The symbols move the states like this.
keli ~ busi
keli + repa
keli & devu
keli * zenu
dafu ~ fifi
dafu + sefi
dafu & keli
dafu * pepe
kivi ~ geso
kivi + situ
kivi & dile
kivi * nopi
vofe ~ rone
vofe + devu
vofe & mifi
vofe * nunu
zeno ~ lora
zeno + vive
zeno & fale
zeno * vugu
radu ~ kono
radu + supo
radu & gevi
radu * veza
lita ~ muge
lita + gana
lita & fono
lita * puni
mifi ~ nupe
mifi + zama
mifi & dene
mifi * madu
nako ~ dazu
nako + peku
nako & vedi
nako * tiso
tino ~ futi
tino + busi
tino & rone
tino * tegi
vuve ~ sefi
vuve + vute
vuve & zaka
vuve * voti
lora ~ simu
lora + dine
lora & dage
lora * zeno
dage ~ tego
dage + tuka
dage & nako
dage * fale
tegi ~ tino
tegi + keli
tegi & vofe
tegi * repa
vema ~ ride
vema + digu
vema & gumo
vema * kono
rilo ~ vuda
rilo + lipo
rilo & favu
rilo * dene
lopu ~ tiso
lopu + zaga
lopu & piba
lopu * tego
gopo ~ sodu
gopo + dafu
gopo & tegi
gopo * sefi
sodu ~ zaka
sodu + fifi
sodu & tino
sodu * gopo
zenu ~ keli
zenu + zaka
zenu & nasi
zenu * gofi
mabo ~ zome
mabo + gumo
mabo & pepe
mabo * fido
falo ~ kadu
falo + lelo
falo & geso
falo * kura
fifi ~ gofi
fifi + gopo
fifi & busi
fifi * dafu
tovu ~ voda
tovu + zoli
tovu & lene
tovu * solo
situ ~ musa
situ + nopi
situ & siku
situ * povi
sefi ~ gopo
sefi + pepe
sefi & repa
sefi * vuve
kono ~ vema
kono + fozu
kono & koba
kono * radu
kura ~ falo
kura + take
kura & kivi
kura * lumu
muge ~ kela
muge + tipo
muge & zoli
muge * lita
vave ~ dupu
vave + nufa
vave & lumu
vave * tado
nizi ~ ganu
nizi + beko
nizi & veza
nizi * vedi
sena ~ gana
sena + dile
sena & tife
sena * siku
vedi ~ nizi
vedi + dofu
vedi & zadi
vedi * gude
dafo ~ dile
dafo + popo
dafo & muge
dafo * lide
zike ~ tife
zike + muge
zike & tovu
zike * tipo
laza ~ gupa
laza + vofe
laza & gido
laza * devu
zuke ~ vute
zuke + bebi
zuke & fifi
zuke * zome
vuda ~ take
vuda + didi
vuda & povi
vuda * rilo
gofi ~ zenu
gofi + sodu
gofi & dite
gofi * fifi
kela ~ fune
kela + zike
kela & vupa
kela * muge
tiso ~ nako
tiso + lefu
tiso & gude
tiso * lopu
pafo ~ supo
pafo + zadi
pafo & pizo
pafo * mefu
ganu ~ lema
ganu + miko
ganu & radu
ganu * nizi
siku ~ sena
siku + dafo
siku & zike
siku * popo
fozu ~ digu
fozu + radu
fozu & dusu
fozu * supo
supo ~ fozu
supo + veza
supo & gisu
supo * pafo
lipo ~ didi
lipo + dene
lipo & falo
lipo * dupu
busi ~ dite
busi + tegi
busi & laza
busi * keli
tevi ~ bebi
tevi + mabo
tevi & sefi
tevi * gumo
nufa ~ faka
nufa + tado
nufa & vuda
nufa * nupe
zaka ~ repa
zaka + gofi
zaka & futi
zaka * sodu
miko ~ bono
miko + nizi
miko & supo
miko * beko
dile ~ puni
dile + siku
dile & kela
dile * dafo
ride ~ gevi
ride + pizo
ride & tevi
ride * vema
veza ~ radu
veza + pafo
veza & ride
veza * zadi
dite ~ nasi
dite + tino
dite & gupa
dite * busi
fono ~ zoli
fono + teke
fono & zeno
fono * fune
solo ~ tovu
solo + fono
solo & dine
solo * teke
voti ~ vuve
voti + zuke
voti & sodu
voti * bebi
madu ~ mifi
madu + gese
madu & faka
madu * gefu
zome ~ zuke
zome + tevi
zome & dafu
zome * mabo
puni ~ lita
puni + sena
puni & fune
puni * dile
vute ~ pepe
vute + voti
vute & gofi
vute * zuke
digu ~ pizo
digu + kono
digu & fido
digu * fozu
vive ~ dine
vive + vugu
vive & buze
vive * voda
gana ~ tipo
gana + puni
gana & teke
gana * sena
take ~ lelo
take + lumu
take & situ
take * vuda
buze ~ tuka
buze + kave
buze & lefu
buze * zimu
nasi ~ devu
nasi + futi
nasi & gese
nasi * dite
lefu ~ peku
lefu + lopu
lefu & tare
lefu * zaga
mefu ~ pafo
mefu + lema
mefu & digu
mefu * bono
povi ~ situ
povi + kadu
povi & popo
povi * favu
dusu ~ fido
dusu + gevi
dusu & zuke
dusu * gisu
gude ~ vedi
gude + tare
gude & lema
gude * piba
tipo ~ zike
tipo + lita
tipo & solo
tipo * gana
dine ~ lene
dine + zeno
dine & tuka
dine * vive
devu ~ laza
devu + nunu
devu & zama
devu * nasi
fune ~ fono
fune + tife
fune & vugu
fune * kela
lide ~ dafo
lide + vese
lide & lita
lide * geso
didi ~ lumu
didi + rilo
didi & kadu
didi * lipo
nunu ~ vofe
nunu + nasi
nunu & madu
nunu * futi
pepe ~ dafu
pepe + vuve
pepe & zenu
pepe * vute
gevi ~ koba
gevi + gisu
gevi & bebi
gevi * ride
teke ~ solo
teke + fune
teke & vive
teke * tife
tego ~ lopu
tego + sisa
tego & dazu
tego * dage
zama ~ gido
zama + madu
zama & dupu
zama * gese
lumu ~ kura
lumu + vuda
lumu & nopi
lumu * didi
geso ~ lide
geso + musa
geso & puni
geso * kivi
zadi ~ veza
zadi + mefu
zadi & vema
zadi * lema
bono ~ mefu
bono + ganu
bono & fozu
bono * miko
bebi ~ voti
bebi + zome
bebi & gopo
bebi * tevi
kave ~ fale
kave + zimu
kave & lopu
kave * simu
vupa ~ vugu
vupa + tovu
vupa & simu
vupa * zoli
futi ~ nunu
futi + dite
futi & gefu
futi * tino
piba ~ gude
piba + miso
piba & ganu
piba * dazu
kadu ~ nopi
kadu + favu
kadu & lide
kadu * falo
sisa ~ zaga
sisa + dage
sisa & sodo
sisa * tuka
repa ~ tegi
repa + zenu
repa & nunu
repa * zaka
nupe ~ nufa
nupe + gido
nupe & rilo
nupe * mifi
lema ~ zadi
lema + bono
lema & kono
lema * ganu
faka ~ dene
faka + vave
faka & take
faka * nufa
tado ~ vave
tado + nupe
tado & didi
tado * gido
beko ~ miko
beko + vedi
beko & pafo
beko * dofu
lene ~ zimu
lene + lora
lene & sisa
lene * dine
pizo ~ gisu
pizo + vema
pizo & mabo
pizo * digu
zaga ~ lefu
zaga + tego
zaga & miso
zaga * sisa
favu ~ povi
favu + falo
favu & vese
favu * lelo
zimu ~ buze
zimu + simu
zimu & zaga
zimu * lene
simu ~ kave
simu + lene
simu & tego
simu * lora
gese ~ zama
gese + gefu
gese & vave
gese * gupa
musa ~ vese
musa + kivi
musa & sena
musa * situ
gefu ~ madu
gefu + gupa
gefu & nufa
gefu * rone
fale ~ dage
fale + buze
fale & tiso
fale * kave
zoli ~ vupa
zoli + solo
zoli & lora
zoli * fono
gumo ~ tevi
gumo + fido
gumo & vuve
gumo * koba
gisu ~ dusu
gisu + ride
gisu & zome
gisu * pizo
gido ~ tado
gido + mifi
gido & lipo
gido * zama
sodo ~ miso
sodo + nako
sodo & beko
sodo * peku
dofu ~ beko
dofu + gude
dofu & mefu
dofu * tare
miso ~ tare
miso + dazu
miso & miko
miso * sodo
nopi ~ kivi
nopi + povi
nopi & dafo
nopi * kadu
koba ~ gumo
koba + dusu
koba & voti
koba * gevi
lelo ~ favu
lelo + kura
lelo & musa
lelo * take
vese ~ popo
vese + geso
vese & gana
vese * musa
tare ~ dofu
tare + piba
tare & bono
tare * miso
gupa ~ gese
gupa + rone
gupa & tado
gupa * laza
dene ~ rilo
dene + dupu
dene & lelo
dene * faka
tuka ~ sisa
tuka + fale
tuka & peku
tuka * buze
peku ~ sodo
peku + tiso
peku & dofu
peku * lefu
voda ~ vive
voda + vupa
voda & zimu
voda * tovu
popo ~ siku
popo + lide
popo & tipo
popo * vese
vugu ~ zeno
vugu + voda
vugu & kave
vugu * vupa
dupu ~ lipo
dupu + faka
dupu & kura
dupu * vave
dazu ~ piba
dazu + sodo
dazu & nizi
dazu * nako
tife ~ teke
tife + kela
tife & voda
tife * zike
rone ~ gefu
rone + laza
rone & nupe
rone * vofe
fido ~ mabo
fido + koba
fido & vute
fido * dusu

In the rows, 25 means zero.

The rows follow the links: the fewer symbols apart two states are, the more alike their rows tend to be.

Rows of some states; one shown again gets a slightly different row:
vedi
24,10,13,23,17,16,32,19,37,16,26,16,21,25,21,34,15,33,37,30,41,28,22,18,28,23,30,35,18,33,22,7,26,24,48,30,18,31,9,23,20,22,32,38,37,15,24,19,36,17,35,18,35,12
pepe
23,20,36,18,18,20,47,19,10,19,16,28,27,31,42,10,42,13,13,24,32,35,33,27,8,28,14,13,15,31,20,30,20,18,13,24,20,23,25,17,39,15,23,16,24,14,33,30,26,30,26,29,15,24
didi
19,40,18,23,45,38,5,25,36,35,35,32,33,16,17,30,33,32,18,30,12,23,15,30,24,14,13,17,30,29,19,32,31,27,15,13,34,19,38,27,12,28,21,33,19,31,27,25,24,21,3,29,35,26
dupu
21,41,22,20,43,36,4,23,32,36,35,30,34,14,10,28,31,29,24,41,13,26,18,34,18,21,13,15,30,28,18,26,33,28,15,16,35,23,39,28,18,23,23,30,25,35,32,26,19,28,8,36,40,26
nasi
17,33,30,10,34,34,30,33,21,21,24,23,41,20,30,22,40,14,12,41,23,33,28,43,12,19,4,7,30,26,15,28,27,21,12,11,23,33,31,21,31,20,24,29,28,22,31,37,27,30,12,37,20,17
lora
28,21,18,33,20,27,18,44,24,18,22,15,20,23,18,39,2,24,38,26,21,14,29,29,45,24,41,35,34,11,32,19,24,32,38,30,20,35,15,35,23,35,29,25,29,30,9,31,23,24,38,20,19,22
dite
16,31,28,11,32,33,30,33,19,21,23,22,38,21,28,22,38,12,16,45,23,34,29,44,11,20,6,6,26,28,14,26,27,23,12,13,23,33,30,22,32,18,25,25,29,21,29,39,24,32,16,39,23,16
zama
28,42,39,9,35,30,18,20,26,39,31,29,41,22,18,15,35,22,18,35,18,30,26,29,10,32,10,16,37,20,23,29,31,21,12,21,34,30,41,20,29,21,19,30,25,37,40,25,21,33,8,37,27,31
tino
17,30,29,12,31,32,30,32,18,20,23,23,36,20,28,22,37,12,17,47,24,34,30,46,10,22,8,6,25,29,15,25,27,23,13,14,22,34,29,24,33,17,25,23,31,21,28,39,22,33,19,39,25,16
lita
22,29,14,44,33,35,11,40,24,25,26,29,17,23,26,36,18,29,22,12,10,11,20,28,45,13,37,28,27,19,29,38,22,33,20,21,27,14,27,35,13,38,22,17,13,29,7,30,20,19,23,18,20,32
kadu
28,40,26,31,39,32,7,19,31,41,33,38,26,23,20,22,31,33,17,12,11,19,16,17,28,22,24,26,31,22,28,39,27,27,12,22,37,10,41,27,14,31,17,25,12,37,29,17,20,23,8,23,28,40
zome
14,13,23,23,20,21,46,21,16,11,17,26,22,28,43,19,42,18,15,26,35,36,28,30,13,19,16,12,6,40,16,26,19,21,20,20,17,20,17,19,32,15,27,20,26,6,25,31,28,23,30,25,23,15
tado
26,43,32,15,39,31,10,19,29,39,34,30,36,18,11,21,32,25,24,41,15,29,23,31,13,29,13,16,34,24,21,26,33,25,13,20,35,28,41,25,26,20,21,29,26,39,37,26,17,35,10,39,36,30
dage
30,16,24,23,17,23,31,39,32,19,23,13,28,28,27,33,7,29,28,14,31,18,26,19,43,24,34,41,39,11,33,20,24,23,45,28,17,37,14,23,20,36,28,37,29,26,17,23,39,17,30,14,10,21
vuve
21,19,35,18,18,21,47,21,12,18,16,27,27,32,44,11,43,14,12,23,34,36,32,28,9,27,14,13,14,33,20,30,19,17,13,22,20,23,24,17,38,15,24,17,23,12,31,29,27,28,27,28,16,23
koba
16,12,18,28,17,17,40,14,19,13,18,26,16,27,34,22,36,20,28,33,37,36,27,28,12,23,21,16,2,45,16,17,23,25,24,25,18,20,14,23,32,12,30,17,29,7,25,28,23,25,37,26,35,14
fifi
25,24,39,16,18,21,41,20,9,23,18,27,28,30,34,10,40,10,19,33,29,35,35,32,6,34,15,12,18,29,21,26,23,20,11,26,22,28,28,20,43,13,23,14,27,20,34,31,19,36,30,36,19,25
zimu
26,19,17,29,20,27,24,46,27,16,23,13,23,24,22,41,4,26,34,22,25,15,26,28,46,20,38,36,36,12,30,19,24,29,41,27,17,36,12,31,20,37,30,30,29,26,10,30,30,19,34,18,16,19
gupa
25,38,39,8,34,32,26,26,26,32,28,26,43,23,27,14,39,19,10,31,21,32,27,32,11,27,5,14,37,20,22,32,28,18,12,16,29,31,38,17,29,22,19,32,25,31,38,28,28,30,6,34,18,27
dusu
18,12,19,27,17,16,41,11,19,15,19,26,15,28,32,21,35,22,29,34,37,36,27,27,12,24,23,17,1,46,17,17,22,25,25,27,19,20,15,23,33,11,31,18,30,8,26,26,22,26,39,26,36,15
lema
22,8,18,22,16,15,41,14,35,16,24,21,21,29,33,26,26,33,26,17,44,31,21,11,23,22,25,33,15,35,22,15,23,20,44,27,18,23,11,16,20,22,29,37,30,10,27,15,40,13,29,14,28,15
kela
27,28,22,40,26,32,16,39,22,26,24,27,19,27,30,31,15,26,20,4,12,9,23,22,46,19,39,33,32,12,33,40,19,29,22,25,26,18,27,32,18,41,21,17,12,31,10,26,23,20,25,15,12,35
tare
29,12,19,22,15,15,29,18,35,20,26,15,20,26,16,33,10,32,42,32,39,27,25,17,29,29,33,38,22,28,26,5,27,26,49,33,20,34,10,24,23,22,33,36,38,20,25,18,31,22,38,20,34,15
falo
25,40,24,29,41,34,8,22,34,39,33,35,29,22,22,23,33,34,14,14,12,19,15,19,27,19,21,24,31,23,26,39,27,26,13,19,36,12,41,25,13,31,18,28,13,34,29,18,24,21,5,23,27,37
miko
21,8,14,22,18,17,36,18,38,15,24,18,21,27,27,31,21,34,30,23,42,32,20,15,27,20,27,33,16,36,22,11,24,22,47,27,18,27,9,19,18,23,31,39,33,11,25,17,39,12,32,16,32,12
tego
32,17,28,22,14,20,32,35,32,21,24,13,28,29,26,30,7,29,29,13,33,19,27,15,39,28,35,43,39,10,34,18,23,21,46,31,20,36,15,22,22,35,28,37,30,26,21,20,38,18,31,14,10,24
busi
18,29,29,13,29,31,31,30,16,20,23,23,36,20,27,21,37,12,20,48,23,34,30,45,10,24,8,6,24,30,15,24,27,24,13,17,23,33,28,24,36,16,26,21,30,21,29,39,20,34,21,40,26,15
zaka
24,27,36,15,21,24,36,22,10,22,19,26,30,25,29,14,37,10,23,43,27,36,35,38,6,33,14,9,19,29,19,24,25,23,11,24,23,31,28,22,43,12,26,15,30,23,34,35,16,38,29,39,24,22
ganu
21,8,16,23,17,16,38,17,37,16,24,19,21,28,30,29,23,34,28,21,43,31,21,13,26,20,26,33,15,36,22,12,24,21,46,27,17,26,10,18,18,23,31,39,32,10,25,17,40,12,30,14,30,13
situ
29,39,26,35,36,30,4,19,28,42,32,38,21,23,17,22,27,33,23,14,10,17,18,18,29,26,30,27,28,21,30,37,28,29,12,26,38,10,40,30,18,31,18,19,12,39,27,18,15,27,15,24,31,42
solo
33,27,28,38,20,26,18,38,18,27,22,25,17,28,24,28,9,25,29,8,15,10,28,21,44,29,44,37,35,7,39,33,21,30,25,33,26,24,25,33,24,38,22,15,17,37,14,25,19,26,33,18,12,37
nufa
25,43,29,16,39,33,7,20,30,38,35,30,35,16,11,23,32,25,25,43,15,28,22,33,14,28,14,16,32,26,21,25,33,26,13,20,35,26,41,26,24,20,22,29,27,38,36,26,17,33,10,39,38,28
musa
29,38,24,38,35,31,2,20,26,40,31,37,18,22,14,25,24,32,28,18,8,16,19,20,30,26,33,27,26,22,30,36,27,32,13,28,37,10,39,33,18,30,19,15,13,40,24,19,12,28,19,26,33,40
gido
29,43,35,12,36,30,14,19,27,39,32,29,38,20,14,17,33,24,22,39,17,29,24,30,11,32,11,17,35,22,22,27,32,23,13,21,35,28,42,23,28,20,20,29,26,38,39,24,19,35,10,38,31,31
miso
31,14,22,22,12,13,29,18,33,22,26,16,21,26,15,31,8,31,43,29,38,26,26,15,29,33,34,40,26,24,30,6,27,24,49,36,21,36,11,24,26,23,32,35,37,25,26,17,30,24,39,21,32,18

Each walk starts at a row. The symbols on each line, taken left to right, move it on to the next state.
Answer with the state's row; about right is enough.
start 17,15,28,22,19,22,48,21,15,13,16,26,25,31,45,15,43,16,12,24,35,36,29,29,11,21,14,12,10,37,17,29,20,19,17,20,17,21,20,17,34,16,26,19,24,7,27,30,29,24,27,25,18,18
~ * & & + -> 19,29,30,14,29,30,30,29,15,21,22,23,34,21,27,20,37,10,21,48,24,35,32,45,8,26,10,6,23,30,15,24,27,23,12,18,23,34,28,24,37,15,26,20,31,22,30,39,19,36,23,40,27,16
~ ~ ~ & -> 28,41,39,9,34,30,20,22,26,38,30,29,42,22,21,14,36,21,15,33,19,30,26,28,10,31,8,16,37,20,22,30,30,19,12,19,32,30,41,18,30,21,19,31,25,37,40,25,23,33,8,37,23,31
start 29,22,19,33,19,27,18,42,22,19,22,15,19,24,17,39,1,24,39,26,21,13,28,30,45,26,42,35,34,11,33,21,24,33,36,31,21,34,15,35,25,35,29,22,28,31,9,31,21,25,39,22,20,24
* + * ~ -> 32,25,24,36,19,25,17,40,19,23,23,19,17,25,17,34,3,23,39,22,18,12,29,26,44,30,44,37,35,9,36,24,24,32,31,34,24,32,20,35,26,34,27,18,25,36,11,29,18,29,40,23,19,30
* + ~ + -> 34,26,28,36,18,24,16,38,18,26,22,21,17,27,18,31,5,23,36,17,17,11,30,24,43,31,44,38,34,8,37,28,23,31,29,35,24,28,22,35,27,36,25,16,22,38,13,26,16,29,38,22,15,34
start 23,39,23,28,42,35,8,22,34,38,33,36,31,20,23,24,33,34,13,15,12,20,15,21,27,17,19,23,31,23,24,39,27,26,14,17,36,13,41,25,12,31,18,29,14,33,28,20,25,20,3,24,28,36
+ & -> 29,40,25,36,35,30,2,19,26,41,32,39,20,22,16,23,25,32,26,16,9,17,19,19,30,26,32,28,27,22,30,36,27,31,12,26,38,11,40,31,17,29,19,17,13,39,25,19,13,28,17,26,32,42
~ & & -> 31,27,26,40,24,29,18,39,19,27,23,27,18,28,28,29,13,26,22,4,14,10,25,21,45,23,41,36,34,8,36,38,20,29,23,28,26,20,26,30,20,40,21,16,14,34,12,25,21,23,27,16,10,38
start 31,27,27,39,22,27,17,39,20,27,23,26,19,29,27,28,12,26,24,4,14,10,26,20,45,26,41,36,34,8,37,37,20,29,22,30,26,20,27,31,22,39,21,16,15,35,13,25,21,24,29,17,9,37
+ ~ ~ * -> 33,27,28,38,21,27,17,38,19,28,22,25,18,29,25,28,10,24,27,7,14,9,27,20,44,28,42,37,35,7,38,35,20,29,24,32,26,23,26,32,24,38,22,15,16,35,13,25,20,26,30,17,10,38
& & -> 28,17,21,25,18,26,29,43,30,17,22,12,27,26,25,37,6,27,29,17,29,16,26,23,44,21,35,39,37,11,31,20,23,25,44,27,17,36,12,26,19,37,29,35,30,25,13,26,36,16,31,15,12,19
start 27,40,40,9,33,31,22,23,26,36,29,28,41,23,23,15,37,20,14,32,20,30,26,29,10,29,8,16,37,19,22,31,29,19,12,18,32,30,41,18,29,22,19,31,25,35,41,26,25,33,7,36,22,30
& & -> 20,40,19,26,45,37,7,25,36,36,34,32,33,18,20,28,34,33,14,23,12,22,13,27,26,13,15,19,30,27,21,35,29,26,15,13,34,16,39,26,11,30,19,32,17,31,27,23,25,19,2,26,32,29
& + * -> 27,39,26,30,39,33,6,21,33,41,33,37,28,22,21,23,32,35,16,12,11,19,16,18,28,21,23,25,31,23,27,40,27,26,13,20,37,11,42,25,13,31,17,26,13,35,28,17,23,22,6,23,27,38
start 29,42,37,11,35,29,15,20,26,39,32,30,39,20,16,15,34,23,20,37,18,30,25,30,10,32,11,17,37,21,23,28,31,22,12,21,34,29,42,22,29,20,20,30,26,38,40,24,20,35,9,38,29,31
~ ~ ~ + -> 25,42,26,17,41,33,6,20,30,38,34,29,34,16,10,25,31,27,25,43,14,27,20,33,15,25,13,15,32,26,20,25,33,27,14,18,36,26,40,27,22,20,22,29,26,36,34,26,18,31,10,38,39,26
& + * * -> 20,41,20,20,44,37,5,24,33,36,35,31,34,15,13,29,32,29,22,40,13,26,18,33,19,18,14,15,30,28,18,27,32,29,15,15,35,23,39,28,16,24,22,31,24,34,30,28,20,26,6,35,39,25
start 22,28,16,42,32,35,13,40,23,25,24,28,17,24,28,35,19,28,20,8,11,11,20,27,45,14,37,28,28,17,30,39,21,32,20,22,26,15,27,33,14,39,22,16,13,29,8,28,21,19,22,16,17,32
+ * ~ + -> 21,29,13,44,34,36,8,39,24,25,26,30,16,22,25,36,18,29,23,14,9,10,19,29,45,13,36,27,26,20,28,38,22,34,19,21,27,14,28,35,14,38,24,17,13,28,7,30,19,19,23,18,24,32
* & * + -> 24,29,18,42,30,34,14,41,23,24,24,28,19,25,29,33,17,27,20,6,12,11,21,25,46,15,37,30,30,15,31,39,20,31,20,22,26,16,27,33,15,40,22,18,13,30,8,29,22,19,23,15,15,34
start 26,18,18,28,19,26,25,45,29,15,23,12,25,25,23,39,4,26,31,20,27,15,26,27,46,20,37,37,37,11,31,20,24,27,43,27,17,36,12,30,19,37,29,32,29,25,11,30,33,18,32,17,15,19
* & ~ & -> 31,14,20,22,14,13,28,19,34,21,26,15,20,26,15,31,10,32,43,31,39,27,25,16,29,31,34,39,24,26,28,5,28,25,49,35,20,35,11,24,24,23,32,35,37,22,26,17,30,23,39,21,34,17
+ ~ ~ ~ -> 23,10,13,23,17,16,33,18,37,16,26,17,21,26,23,33,17,34,35,28,41,29,21,17,28,22,28,34,17,34,22,8,25,23,49,28,18,30,9,22,19,22,33,38,36,13,23,18,37,16,34,17,34,11
start 34,16,29,21,13,18,32,32,32,22,24,14,27,31,24,29,7,29,30,13,34,20,27,14,38,29,35,44,38,10,34,17,23,21,46,32,20,36,15,21,23,34,28,37,31,28,23,18,38,18,32,15,12,24
~ + ~ + + -> 35,16,30,20,12,17,33,30,32,23,24,14,26,30,23,27,7,30,32,14,35,21,27,12,36,32,36,44,37,12,35,16,24,20,46,34,20,37,14,22,24,33,27,37,31,28,25,17,36,21,33,15,14,25
~ + ~ + -> 36,16,30,21,11,14,32,25,32,24,24,15,24,29,20,27,7,30,36,18,37,22,27,11,34,35,36,44,35,14,35,13,25,21,47,37,21,36,15,22,25,29,28,35,32,28,26,15,35,22,35,18,18,25
